Here is a tiny trained network, its code and every weight. The questions are about switching its units off for an input and a class, where a switched-off unit gives its printed mean instead of its output.

import numpy as np


def w(rows, s, z=0):
    codes = np.array(rows[::2]) - 128.0
    scale = np.full(codes.shape[1], s)
    scale[-1] = z or s
    return codes * scale


def f(y):
    return y / 2 * (1 + np.tanh(0.7978845608 * (y + 0.044715 * y**3)))


def log_softmax(a):
    a = a - a.max(-1, keepdims=True)
    return a - np.log(np.exp(a).sum(-1, keepdims=True))


def net(x, mask):
    res = np.array(x, float).reshape(1, 6) / 4 @ E
    y = f(res @ A[0][:, :-1].T + A[0][:, -1])
    res = res + np.where(mask, y, B[0][:, -1]) @ B[0][:, :-1]
    return log_softmax(res[-1] @ U[:, :-1].T + U[:, -1])


A, B = {}, {}
E = w([
[208,53,243,219],'x0',
[129,129,129,129],'x1',
[130,128,129,128],'x2',
[79,253,188,238],'x3',
[154,207,192,57],'x4',
[33,87,175,116],'x5',
],0.0055)
A[0] = w([
[146,96,151,168,88],'N1',
[228,173,64,161,159],'N2',
[190,102,166,155,99],'N3',
[5,74,188,100,115],'N4',
[157,80,132,81,82],'N5',
[210,173,55,158,110],'N6',
[112,174,117,238,89],'N7',
[154,138,172,111,74],'N8',
[101,164,143,160,68],'N9',
[82,90,26,209,123],'N10',
[141,212,123,187,95],'N11',
[159,161,201,42,86],'N12',
[118,166,150,155,111],'N13',
[102,84,67,203,75],'N14',
[201,166,75,159,69],'N15',
[124,126,108,110,254],'N16',
[171,75,121,76,72],'N17',
[146,84,118,91,116],'N18',
[115,154,85,108,83],'N19',
[87,124,145,133,54],'N20',
[78,154,82,115,127],'N21',
[199,112,100,83,133],'N22',
[145,196,200,54,142],'N23',
[107,158,87,131,71],'N24',
[89,206,42,185,149],'N25',
[108,161,96,98,88],'N26',
[87,157,77,106,74],'N27',
[98,164,83,103,81],'N28',
[147,103,177,132,73],'N29',
[106,88,122,58,70],'N30',
[106,173,132,177,73],'N31',
[95,162,133,173,108],'N32',
[153,183,186,50,65],'N33',
[149,77,98,106,107],'N34',
[144,118,146,121,62],'N35',
[159,132,99,121,58],'N36',
[103,181,121,189,91],'N37',
[130,88,179,176,96],'N38',
[165,106,203,137,101],'N39',
],0.012,0.0089)
B[0] = w([
[185,166,121,118,141],'N1',
[65,151,209,92,202],'N2',
[159,210,124,137,165],'N3',
[5,146,209,41,180],'N4',
[107,119,62,103,146],'N5',
[74,133,185,51,166],'N6',
[117,82,78,135,188],'N7',
[156,125,122,109,122],'N8',
[110,123,83,84,132],'N9',
[240,33,176,114,195],'N10',
[85,115,64,144,179],'N11',
[182,55,144,117,160],'N12',
[110,115,86,135,148],'N13',
[215,63,155,79,153],'N14',
[93,120,158,37,138],'N15',
[107,156,118,248,255],'N16',
[94,109,47,112,154],'N17',
[104,117,71,134,154],'N18',
[159,166,112,101,132],'N19',
[132,126,123,54,112],'N20',
[168,183,137,139,166],'N21',
[88,118,109,159,174],'N22',
[176,36,146,149,200],'N23',
[147,161,111,72,126],'N24',
[133,138,130,173,219],'N25',
[170,172,116,110,138],'N26',
[173,190,108,105,144],'N27',
[163,190,103,105,144],'N28',
[158,167,111,91,130],'N29',
[119,141,104,138,144],'N30',
[108,117,70,92,144],'N31',
[100,101,86,119,154],'N32',
[218,68,160,82,151],'N33',
[113,99,75,137,154],'N34',
[143,136,115,70,111],'N35',
[122,124,107,61,113],'N36',
[103,107,65,121,163],'N37',
[159,178,130,141,162],'N38',
[152,204,108,141,165],'N39',
],0.027,0.0076)
U = w([
[95,74,3,166,23],'0',
[237,21,157,145,151],'1',
[206,247,94,168,35],'2',
[30,125,204,68,74],'3',
[130,113,142,250,255],'4',
[123,112,141,249,238],'5',
],0.0053,0.0041)

Each question gives the input, the list of numbers given to net, and the class t.
The units are the neurons (one row each of A and B). Each row of codes is followed by its name. A weight is (code - 128) times the scale printed after its matrix; where a second scale follows, it is the last column's (A, B and U).
mask holds one flag per neuron, in row order. A switched-off neuron (its flag False) gives its mean, the last column of its row in B, instead of its output. The means were averaged over made-up inputs and are rounded, as every weight is.
A unit's drop is (log p(t) with every unit on - log p(t) with that unit switched off) / (log p(t) with every unit on - log p(t) with every unit switched off).
The circuit of an input: a set's keep is (log p(t) with only the set's units on - log p(t) with every unit switched off) / (log p(t) with every unit on - log p(t) with every unit switched off). Starting from the 12 units with the biggest drops (on a tie, the unit counted first), units are removed one at a time, each time the one whose removal leaves the highest keep (on an exact tie, the one counted first), for as long as the keep stays at least 0.8.
circuit, biggest first: the units of the circuit, biggest drop first
most important unit: the unit with the biggest drop
k most important neurons: the k neurons with the biggest drops, biggest first
drop when u is switched off: that unit's drop, to one decimal
input [3,4,3,6,5,-1], class 0: 2 most important neurons	[N11; N10]
input [6,-3,6,-7,6,1], class 0: most important unit	N17
input [8,4,-7,-8,-8,-8], class 0: 2 most important neurons	[N17; N34]
input [6,-7,0,6,7,-8], class 3: 2 most important neurons	[N2; N6]
input [3,3,3,0,-6,0], class 1: 2 most important neurons	[N10; N14]
input [-8,5,-7,-4,-5,-8], class 2: circuit, biggest first	[N27; N28]
input [8,-6,8,7,-7,5], class 2: 4 most important neurons	[N38; N39; N1; N3]
input [-1,-7,-2,7,-7,-6], class 0: 3 most important neurons	[N11; N7; N37]
input [-3,-1,3,0,3,-5], class 3: 4 most important neurons	[N2; N6; N10; N15]
input [-6,4,0,7,-2,-3], class 0: 3 most important neurons	[N11; N37; N7]
input [1,-1,-7,-3,-6,7], class 3: 2 most important neurons	[N4; N23]
input [8,-8,6,-7,5,-8], class 2: 3 most important neurons	[N3; N39; N4]
input [-3,2,3,6,7,-5], class 1: 3 most important neurons	[N23; N33; N12]
input [-2,-8,-8,2,-8,-6], class 1: circuit, biggest first	[N10]
input [0,5,1,5,2,-4], class 0: circuit, biggest first	[N11; N37]
input [8,8,-1,0,7,2], class 2: 2 most important neurons	[N39; N3]
input [4,6,-3,-2,2,6], class 3: 2 most important neurons	[N4; N25]
input [-2,5,-1,4,0,8], class 3: drop when N4 is switched off	1.1
input [5,-2,-5,6,-8,-1], class 1: drop when N10 is switched off	0.5
input [3,-6,2,-6,8,6], class 1: circuit, biggest first	[N12]
input [-2,1,-6,4,0,8], class 3: drop when N4 is switched off	1.1
